Below is a small trained network, with its code and all its weights. Each question gives an input and a class and asks what happens when units are switched off, that is, made to give their printed mean instead of their output.

import numpy as np


def w(rows, s, z=0):
    codes = np.array(rows[::2]) - 128.0
    scale = np.full(codes.shape[1], s)
    scale[-1] = z or s
    return codes * scale


def norm(h):
    return h / np.sqrt((h * h).mean(-1, keepdims=True) + 1e-5)


def f(y):
    return y / 2 * (1 + np.tanh(0.7978845608 * (y + 0.044715 * y**3)))


def log_softmax(a):
    a = a - a.max(-1, keepdims=True)
    return a - np.log(np.exp(a).sum(-1, keepdims=True))


def net(x, mask):
    res = np.array(x, float).reshape(1, 6) / 4 @ E
    u = 0
    for l in range(2):
        y = f(norm(res) @ A[l][:, :-1].T + A[l][:, -1])
        res = res + np.where(mask[u : u + 4], y, B[l][:, -1]) @ B[l][:, :-1]
        u += 4
    return log_softmax(norm(res)[-1] @ U[:, :-1].T + U[:, -1])


A, B = {}, {}
E = w([
[180,149,190,117,140,115,103],'x0',
[135,120,137,255,52,116,137],'x1',
[116,204,104,155,159,164,88],'x2',
[156,104,97,157,153,207,151],'x3',
[122,70,147,96,165,123,31],'x4',
[80,83,118,184,153,155,216],'x5',
],0.006)
A[0] = w([
[97,62,56,70,181,123,102,194],'L0N0',
[132,143,60,15,122,108,193,108],'L0N1',
[196,108,159,112,191,140,4,252],'L0N2',
[104,106,206,38,78,2,104,195],'L0N3',
],0.0057,0.0036)
B[0] = w([
[82,143,254,144,131,103,194,185],'L0N0',
[81,113,210,106,56,107,87,167],'L0N1',
[197,172,95,199,128,145,90,253],'L0N2',
[190,197,131,185,54,201,145,232],'L0N3',
],0.0081,0.0053)
A[1] = w([
[105,138,155,184,2,138,125,227],'L1N0',
[133,208,98,184,72,140,117,253],'L1N1',
[157,108,175,98,158,135,115,112],'L1N2',
[152,116,148,145,120,117,91,226],'L1N3',
],0.0094,0.0044)
B[1] = w([
[155,199,111,92,149,182,88,235],'L1N0',
[179,199,192,157,135,170,30,249],'L1N1',
[96,101,174,145,148,169,155,132],'L1N2',
[161,223,180,172,87,254,118,170],'L1N3',
],0.01,0.012)
U = w([
[145,106,30,156,158,108,164,2],'0',
[194,254,147,144,131,183,68,234],'1',
[75,91,145,55,132,66,168,45],'2',
],0.0098,0.0025)

Each question gives the input, the list of numbers given to net, and the class t.
The units are the neurons (one row each of A and B). Each row of codes is followed by its name. A weight is (code - 128) times the scale printed after its matrix; where a second scale follows, it is the last column's (A, B and U).
mask holds one flag per neuron, layer by layer. A switched-off neuron (its flag False) gives its mean, the last column of its row in B, instead of its output. The means were averaged over made-up inputs and are rounded, as every weight is.
A unit's drop is (log p(t) with every unit on - log p(t) with that unit switched off) / (log p(t) with every unit on - log p(t) with every unit switched off).
The circuit of an input: a set's keep is (log p(t) with only the set's units on - log p(t) with every unit switched off) / (log p(t) with every unit on - log p(t) with every unit switched off). Starting from all 8 units, units are removed one at a time, each time the one whose removal leaves the highest keep (on an exact tie, the one counted first), for as long as the keep stays at least 0.8.
circuit, biggest first: the units of the circuit, biggest drop first
most important unit: the unit with the biggest drop
k most important neurons of layer l: the k neurons of layer l with the biggest drops, biggest first
drop when u is switched off: that unit's drop, to one decimal
input [0,-4,6,2,-2,4], class 0: 2 most important neurons of layer 0	[L0N3, L0N2]
input [-4,2,1,8,1,8], class 0: circuit, biggest first	[L1N1, L0N3, L0N2, L1N3]
input [-4,6,-4,-2,2,7], class 0: circuit, biggest first	[L1N1, L0N3, L0N2]
input [-8,2,-8,-3,7,7], class 2: circuit, biggest first	[L1N1, L0N2]
input [-2,-4,-4,-7,-6,8], class 2: circuit, biggest first	[L0N2, L1N1, L1N3]
input [2,1,-7,6,-4,3], class 0: most important unit	L1N1
input [4,-7,0,3,0,7], class 2: 2 most important neurons of layer 1	[L1N1, L1N0]
input [-3,-8,7,3,-7,8], class 2: 3 most important neurons of layer 1	[L1N1, L1N0, L1N3]
input [-8,-7,-4,1,0,1], class 2: drop when L0N0 is switched off	0.0
input [-7,-4,-6,-5,2,6], class 2: drop when L1N3 is switched off	0.1
input [-8,-6,1,8,-1,3], class 2: drop when L1N1 is switched off	0.3
